Here is a tiny trained network, its code and every weight. The questions are about switching its units off for an input and a class, where a switched-off unit gives its printed mean instead of its output.

import numpy as np


def w(rows, s, z=0):
    codes = np.array(rows[::2]) - 128.0
    scale = np.full(codes.shape[1], s)
    scale[-1] = z or s
    return codes * scale


def f(y):
    return y / 2 * (1 + np.tanh(0.7978845608 * (y + 0.044715 * y**3)))


def log_softmax(a):
    a = a - a.max(-1, keepdims=True)
    return a - np.log(np.exp(a).sum(-1, keepdims=True))


def net(x, mask):
    res = np.array(x, float).reshape(1, 4) / 4 @ E
    y = f(res @ A[0][:, :-1].T + A[0][:, -1])
    res = res + np.where(mask, y, B[0][:, -1]) @ B[0][:, :-1]
    return log_softmax(res[-1] @ U[:, :-1].T + U[:, -1])


A, B = {}, {}
E = w([
[143,132,132,145,128,115,129,136,121,116,107,122],'x0',
[61,195,136,130,229,139,88,158,69,105,175,87],'x1',
[131,4,105,229,84,220,60,181,85,141,83,84],'x2',
[196,155,174,171,125,183,190,179,181,116,207,135],'x3',
],0.013)
A[0] = w([
[180,69,116,93,87,97,104,38,171,175,49,220,101],'neuron 1',
[64,97,117,101,229,70,130,179,91,93,162,35,94],'neuron 2',
[172,152,158,50,211,51,168,92,108,100,75,182,129],'neuron 3',
[119,64,89,219,107,175,29,170,87,148,103,82,158],'neuron 4',
[73,134,83,69,139,90,73,63,76,155,24,120,41],'neuron 5',
[116,193,94,92,143,40,107,71,185,36,139,201,166],'neuron 6',
[238,86,114,54,58,138,173,123,155,140,85,141,91],'neuron 7',
[136,199,123,137,143,101,185,101,163,90,144,139,169],'neuron 8',
[196,176,200,195,194,195,163,154,141,59,222,100,2],'neuron 9',
[80,184,117,117,254,193,75,142,84,71,115,85,145],'neuron 10',
[76,146,82,112,164,94,67,94,88,155,56,145,83],'neuron 11',
],0.0082,0.0029)
B[0] = w([
[2,126,146,184,130,50,155,111,128,138,116,40,215],'neuron 1',
[68,81,189,139,110,55,149,88,128,172,68,96,188],'neuron 2',
[129,126,97,68,82,231,77,93,74,68,118,178,203],'neuron 3',
[169,104,94,40,25,129,118,77,50,71,204,208,249],'neuron 4',
[215,221,133,136,203,191,221,194,156,213,175,247,216],'neuron 5',
[153,40,57,88,59,103,80,90,150,87,159,129,212],'neuron 6',
[86,142,175,218,180,70,181,158,109,110,76,69,207],'neuron 7',
[122,93,91,175,127,114,96,76,71,134,202,188,186],'neuron 8',
[188,150,163,138,182,175,181,190,161,185,108,111,202],'neuron 9',
[73,68,145,138,82,11,139,82,148,111,22,64,209],'neuron 10',
[198,218,149,179,244,165,161,185,192,193,145,137,196],'neuron 11',
],0.0083,0.018)
U = w([
[141,27,2,33,71,152,23,78,73,58,212,192,215],'0',
[7,87,183,129,158,8,136,113,143,133,20,29,2],'1',
[231,202,155,127,238,188,191,212,211,205,184,198,186],'2',
],0.0082,0.00049)

Each question gives the input, the list of numbers given to net, and the class t.
The units are the neurons (one row each of A and B). Each row of codes is followed by its name. A weight is (code - 128) times the scale printed after its matrix; where a second scale follows, it is the last column's (A, B and U).
mask holds one flag per neuron, in row order. A switched-off neuron (its flag False) gives its mean, the last column of its row in B, instead of its output. The means were averaged over made-up inputs and are rounded, as every weight is.
A unit's drop is (log p(t) with every unit on - log p(t) with that unit switched off) / (log p(t) with every unit on - log p(t) with every unit switched off).
The circuit of an input: a set's keep is (log p(t) with only the set's units on - log p(t) with every unit switched off) / (log p(t) with every unit on - log p(t) with every unit switched off). Starting from all 11 units, units are removed one at a time, each time the one whose removal leaves the highest keep (on an exact tie, the one counted first), for as long as the keep stays at least 0.8.
units of the circuit, in order: the units of the circuit, biggest drop first
top k neurons: the k neurons with the biggest drops, biggest first
drop when u is switched off: that unit's drop, to one decimal
input [0,6,-4,6], class 1: units of the circuit, in order : [neuron 10]
input [7,3,-3,-4], class 2: top 4 neurons : [neuron 5; neuron 4; neuron 11; neuron 1]
input [-1,2,-7,-7], class 0: top 3 neurons : [neuron 6; neuron 3; neuron 9]
input [8,7,-8,-6], class 0: top 2 neurons : [neuron 3; neuron 6]
input [-4,-1,-6,-7], class 2: top 4 neurons : [neuron 5; neuron 11; neuron 4; neuron 10]
input [2,-6,4,6], class 1: top 2 neurons : [neuron 5; neuron 7]
input [-1,-2,-7,-7], class 0: top 3 neurons : [neuron 6; neuron 3; neuron 9]
input [-7,2,-4,-8], class 2: top 2 neurons : [neuron 5; neuron 11]
input [-8,5,-2,5], class 1: top 3 neurons : [neuron 5; neuron 10; neuron 11]
input [-8,3,1,1], class 1: top 2 neurons : [neuron 5; neuron 4]
input [4,-7,6,6], class 1: top 4 neurons : [neuron 7; neuron 5; neuron 3; neuron 6]
input [-2,7,-8,-4], class 0: top 2 neurons : [neuron 3; neuron 6]
input [-5,-8,6,-6], class 1: top 2 neurons : [neuron 1; neuron 7]
input [-1,1,-3,-3], class 0: drop when neuron 9 is switched off : 1.3
input [-2,0,4,-7], class 2: drop when neuron 5 is switched off : 0.4
input [5,0,-6,-2], class 0: drop when neuron 4 is switched off : 0.0
